Each row has a name. Each question is about the rows just above it.

[-48.8 -20.6 -15.3 -15.3 -28.5  35.9 -15.3  52.1  44.6  25.2   1.4  -3.8
   3.0  59.9 -51.1  59.9 -20.6 -87.5 -16.7  -8.3 -30.6  47.6   6.9  10.3
  -5.8 -89.4  24.7   3.9 -57.9 -51.1  -0.4 -20.6]  J_959
[ -2.1   5.6 -10.0   8.1   4.2   7.6   2.0 -41.8 -20.6   3.9  25.0 -25.2
 -16.2  18.2   9.7   5.2 -39.1  20.1 -11.4 -16.3  21.7   7.5  21.8 -12.4
 -41.8 -13.3  -8.9 -41.8 -10.0   5.3 -49.1  10.7]  J_749
[ 61.7   6.9  14.0   2.7  27.1  45.5  10.9   6.5 -70.0  62.0  46.3 -59.6
 -79.2  33.6   6.2 -30.9 -71.4 -82.8  -1.2 -53.3  15.3  89.0 -71.2 -21.9
 -22.0 -67.8  15.0  61.7 -51.7  34.6 -12.3   6.0]  J_62
[-10.5 -36.6 -26.3  30.8  -6.2  28.7  -1.6  -1.7   0.6   1.1 -44.8   0.0
 -33.1  51.4 -29.1  45.3 -45.5  59.8  -3.1   7.2  -5.8  37.5   0.9   0.0
 -51.2 -31.1 -46.8 -18.2 -62.9  30.2   0.7 -35.7]  J_300
Times [59.8] occurs in J_959:  0
How many times does J_300 hold [0.5]?  0
Times [-51.1] occurs in J_959:  2
How many times does J_749 hold [-41.8]?  3
How many times does J_62 hold [61.7]?  2
How many times does J_749 hold [-10.0]?  2

[-46.4 -33.4  13.5 -11.7  19.8  17.4 -66.2 -31.8 -30.6 -10.4]  J_486
[ 39.4  32.9  19.3  -7.4 -12.7 -25.4  43.0  19.2  32.9  19.3]  J_652
[ 67.3  51.3 -24.6  17.3  17.4  17.3 -24.6  51.3 -24.5   0.4]  J_958
Count of [17.3] in J_958:  2
How many times does J_652 hold [19.3]?  2
Count of [-46.4] in J_486:  1
Count of [-24.6] in J_958:  2
How many times does J_958 hold [17.4]?  1
How many times does J_486 hold [-66.2]?  1

[  2.2  49.4  -4.6 -28.1 -13.5  29.3   8.0 -39.0  -4.5 -17.4  -1.2   8.9
  14.7 -49.7  49.3  11.5  47.5  25.6  34.1  53.3 -21.2  31.0  47.2   9.1
   6.6  22.2  -4.3 -10.0  -9.5  49.2   1.4] -> J_294
[  3.6 -29.9  12.2  47.5  11.2  -4.6 -21.3  40.6   4.1  18.8 -18.5 -39.6
 -15.4  48.4 -39.0 -16.4 -20.7  -4.5 -40.1 -42.0  23.5  13.1 -36.8   0.5
 -23.8 -39.0   7.0   8.4  10.5 -30.0   2.4] -> J_653
[-13.2  -9.9   4.2  27.6 -13.6   4.2  -3.7  -7.6  25.2  13.8   7.1   4.2
 -10.7  51.3  -7.9  -8.1 -18.3 -14.9  -8.8 -18.9  13.1  -8.7  -3.6  -5.3
   2.9  11.6 -21.3   4.2 -14.9  -7.6 -26.4] -> J_326
[ 22.3  32.2  -2.1  -9.9  14.3   6.1   8.1 -48.7 -14.9  -3.1  -2.7  13.1
  19.3 -43.2  22.5  15.7  24.0  19.1  12.2  22.1  -2.9  30.3   8.2   4.7
  -0.8  -2.8  22.9  -9.4  16.7  30.1  28.5] -> J_728
[  3.6 -29.9  12.2  47.5  11.2  -4.6 -21.3  40.6  -7.0  18.8 -18.5   1.9
 -15.4  48.4 -39.0 -16.4 -20.7  -4.5   7.8 -42.0  23.5  13.1 -36.8   0.5
 -23.8  -4.6   7.0   8.4  10.5 -30.0   2.4] -> J_441
[  3.6 -29.9  12.2  47.5  11.2  -4.6 -21.3  40.6  -7.0  18.8 -18.5   1.9
 -15.4  48.4 -39.0  -4.4 -20.7  -4.5 -40.1 -42.0  23.5  13.1 -36.8   0.5
 -23.8  -4.6   7.0   8.4  10.5 -30.0   2.4] -> J_425
Count of [-4.5] in J_653:  1
Times [7.0] occurs in J_326:  0
Times [4.1] occurs in J_326:  0

[15.3 11.9 18.2 10.9  5.5] : J_546
[ 6.8  5.6  6.8 27.1  4.5] : J_110
[11.1 11.1 31.9  4.6 16.6] : J_407
[-1.0 -5.6 20.7 39.8  4.4] : J_746
[ 8.6 20.6 20.6  6.6  8.6] : J_643
[-1.0 -1.0 -1.0  8.2  7.1] : J_446
[16.4 16.4 50.3  4.7  5.6] : J_95
[-1.0 -5.6  4.7 23.1 -3.8] : J_143
[ 9.3 -7.1 34.3 70.5 -0.9] : J_899
Times [8.6] occurs in J_643:  2
Count of [5.5] in J_110:  0
Count of [16.4] in J_95:  2
Count of [20.6] in J_643:  2
Count of [4.6] in J_407:  1
How many times does J_446 hold [-1.1]?  0
How many times does J_446 hold [-1.0]?  3

[  4.0   2.0  -4.9 -16.8  20.1 -18.1  -8.5   3.8 -18.6 -10.6   2.7  -6.0
   7.1  15.9 -16.1 -21.7  -7.9  -8.2  14.3 -18.0 -21.8  24.4 -17.9  19.5
 -18.3 -26.3   3.3 -46.1 -41.8   9.2 -12.7   0.2 -15.1   0.6   3.4 -21.7
 -12.7  19.7  -7.0   3.0   0.0  19.1  -8.7  19.1 -21.3 -21.7   7.7  11.8
 -21.7 -23.3 -14.2   6.0 -15.8]  J_679
[ -1.6   2.1  -8.2 -15.8  10.6  -5.8  -2.4   2.3 -29.3 -26.1   3.2   7.5
   8.6  12.3   6.6 -16.6 -34.7   5.2  15.8   9.1 -17.9  12.3 -31.1   7.5
 -30.7  -2.0   2.8 -48.9  -4.0   1.1 -11.8   3.2 -14.4  30.1  12.9  -9.3
  18.6  21.7   0.5  18.2  -4.9  10.7 -22.1   9.6  -3.4   4.1  28.9   3.3
 -17.6 -20.1 -18.2   1.2 -17.1]  J_799
[ -7.6  -1.9 -21.8 -20.3   3.6   3.5   0.6   9.4 -34.5 -17.4   9.8  10.1
   5.7  18.1  21.2 -26.8 -69.0  18.5   8.2   0.0 -17.2  -4.4 -38.9  -7.0
 -30.8  18.1  -8.1 -64.6  18.5   6.1  -9.9 -28.8 -29.3  48.8  30.0 -26.4
  19.4  29.6  -2.2  19.4   4.6  18.2 -18.2   0.0   7.6   3.5  26.4  24.5
 -29.0  -8.2 -20.3   7.4 -20.9]  J_228
[ -5.1   2.4  -7.3  -9.3   4.0 -22.0   8.2   7.4  11.8 -13.4  -6.0 -21.1
   7.8   8.5 -32.2   0.0  62.8 -41.6  -0.7  40.4 -16.0   0.1  30.0  25.4
  -3.2 -15.1  24.6  44.3  -1.6  -9.4  -3.5  13.6   3.2 -29.2 -12.5  14.1
   0.1 -35.5  23.3 -15.9   3.6   6.3  -1.9  38.2 -46.3 -14.0 -18.8 -31.9
  28.0 -10.0 -26.8   1.2  -2.6]  J_874
[  4.0   2.0  -4.9 -16.8  20.1 -18.1  -8.5   3.8 -18.6 -10.6   2.7  -6.0
   7.1  15.9 -16.1   4.3  -7.9  -8.2  14.3 -18.0 -21.8  24.4 -17.9  19.5
 -18.3 -26.3   3.3 -46.1 -41.8   9.2  16.0   8.1 -15.1   0.6   3.4  -0.4
 -12.7  19.7  -7.0   3.0  -5.6  -0.5 -25.3  16.9 -13.8  32.8  32.8 -20.7
   5.5  -7.5 -20.6  -3.1   1.7]  J_128
Times [8.3] occurs in J_228:  0
How many times does J_128 hold [15.9]?  1
Count of [-21.7] in J_679:  4

[ 34.7 -17.2  18.4 -20.6  30.5 -35.8  61.7  -7.6  19.9  56.2 -35.2  -3.5
 -25.7 -27.6 -19.0   1.2 -39.0 -19.4  27.9 -40.1 -17.0 -13.5 -19.6] -> J_719
[-16.6  31.5  -9.7  27.3  -9.5  36.7 -29.9  22.2 -51.9 -22.2 -28.5  13.2
 -36.9 -43.2  13.5  -8.9 -35.5  38.4 -17.2 -18.1  13.4   9.7  13.3] -> J_37
[ 10.1 -10.4  11.8 -48.2   9.0   7.4  22.1 -52.3 -28.0  20.5   9.0  49.5
 -28.0  29.7 -64.0  18.1   9.0  41.4  19.4   3.0 -55.5 -28.0 -60.9] -> J_119
[ 24.3  26.8  46.9  20.0  40.9  -8.5  -7.3  22.6  21.1   3.1  -9.6 -30.3
  27.2  20.5  11.2 -48.7  36.8 -10.6  37.5  18.2 -16.0  46.8  -8.6] -> J_97
[-21.4  81.3  13.5 -24.4 -17.8 -29.3 -22.3  48.6  10.2  10.2  24.2  -0.9
   0.9 -27.9 -22.5   9.0  40.5  -4.0  -9.9  49.7 -22.3  -5.2  10.2] -> J_579
[ 24.3  26.8  46.9 -23.7  40.9 -23.6  -7.3  22.6 -23.6 -25.8  -9.6 -30.3
  27.2 -23.6 -25.8  20.5  36.8 -10.6  47.1 -25.8 -23.6  55.8  -7.4] -> J_85
Count of [-7.3] in J_85:  1
How many times does J_579 hold [10.2]?  3
How many times does J_85 hold [-23.7]?  1
Times [-25.9] occurs in J_85:  0
How many times does J_119 hold [-28.0]?  3

[-16.2 -43.3 -66.4   4.0 -45.1  -3.6] : J_864
[15.7 15.7  6.7 15.7  6.7 15.7] : J_499
[ 4.1  8.8  9.0 15.8 -4.4 -6.3] : J_721
[ 4.1 -4.4  4.1 -4.4 -4.4  4.1] : J_214
[-18.2 -25.5  -5.1   2.8  15.6  28.2] : J_624
Count of [15.6] in J_499:  0
How many times does J_214 hold [-4.4]?  3
Count of [4.1] in J_214:  3

[70.5 70.5 28.8 72.2 70.5] -> J_517
[33.9  4.8 35.9  6.9 75.6] -> J_462
[-31.8  56.8  56.8 -31.8 -31.8] -> J_892
[67.4 67.3 67.4 67.4 18.3] -> J_38
[-77.5  32.4  28.6  36.0 -31.9] -> J_889
Times [70.5] occurs in J_517:  3
How many times does J_38 hold [67.4]?  3
Times [-31.8] occurs in J_892:  3
Count of [70.6] in J_517:  0

[-3.8 -3.7 -3.8 -3.8] -> J_891
[ -1.6  73.2 -62.4  -3.8] -> J_996
[-1.6  3.6 -1.6 17.2] -> J_208
[3.7 3.7 3.7 3.7] -> J_603
Count of [-1.6] in J_208:  2
Count of [-1.5] in J_996:  0
How many times does J_603 hold [3.7]?  4
How many times does J_891 hold [-3.8]?  3
Count of [-3.7] in J_891:  1
Count of [-1.6] in J_996:  1
Count of [-3.8] in J_996:  1

[-17.5 -42.1 -10.7   4.2  40.2 -65.8  54.0] = J_723
[-24.4  73.1  -9.7  56.8 -25.9  29.5 -89.0] = J_807
[25.2  3.7 11.4 25.3  3.7  5.6 55.1] = J_558
[ -6.0  37.7  -5.9  46.1 -21.4  19.2 -21.4] = J_411
[16.3 53.6 31.1 37.0  5.3 16.9 31.1] = J_836
[ 22.6 -17.1  12.8   9.5 -15.5 -12.7  34.0] = J_11
[-21.9 -36.9 -33.8   8.5   5.1 -28.8  33.5] = J_374
[ 18.2   4.2  36.7 -13.4  55.3 -21.6  21.9] = J_540
[-15.6   7.5  -6.1   7.5 -15.6  44.6 -39.1] = J_55
[-17.5 -49.6 -27.4   1.0  26.5 -21.4  21.9] = J_923
[-38.0 -69.1 -60.7  16.1  -2.8 -46.8  50.5] = J_602
How many times does J_558 hold [25.2]?  1
Count of [-15.6] in J_55:  2
How many times does J_411 hold [-6.0]?  1
Count of [31.0] in J_836:  0

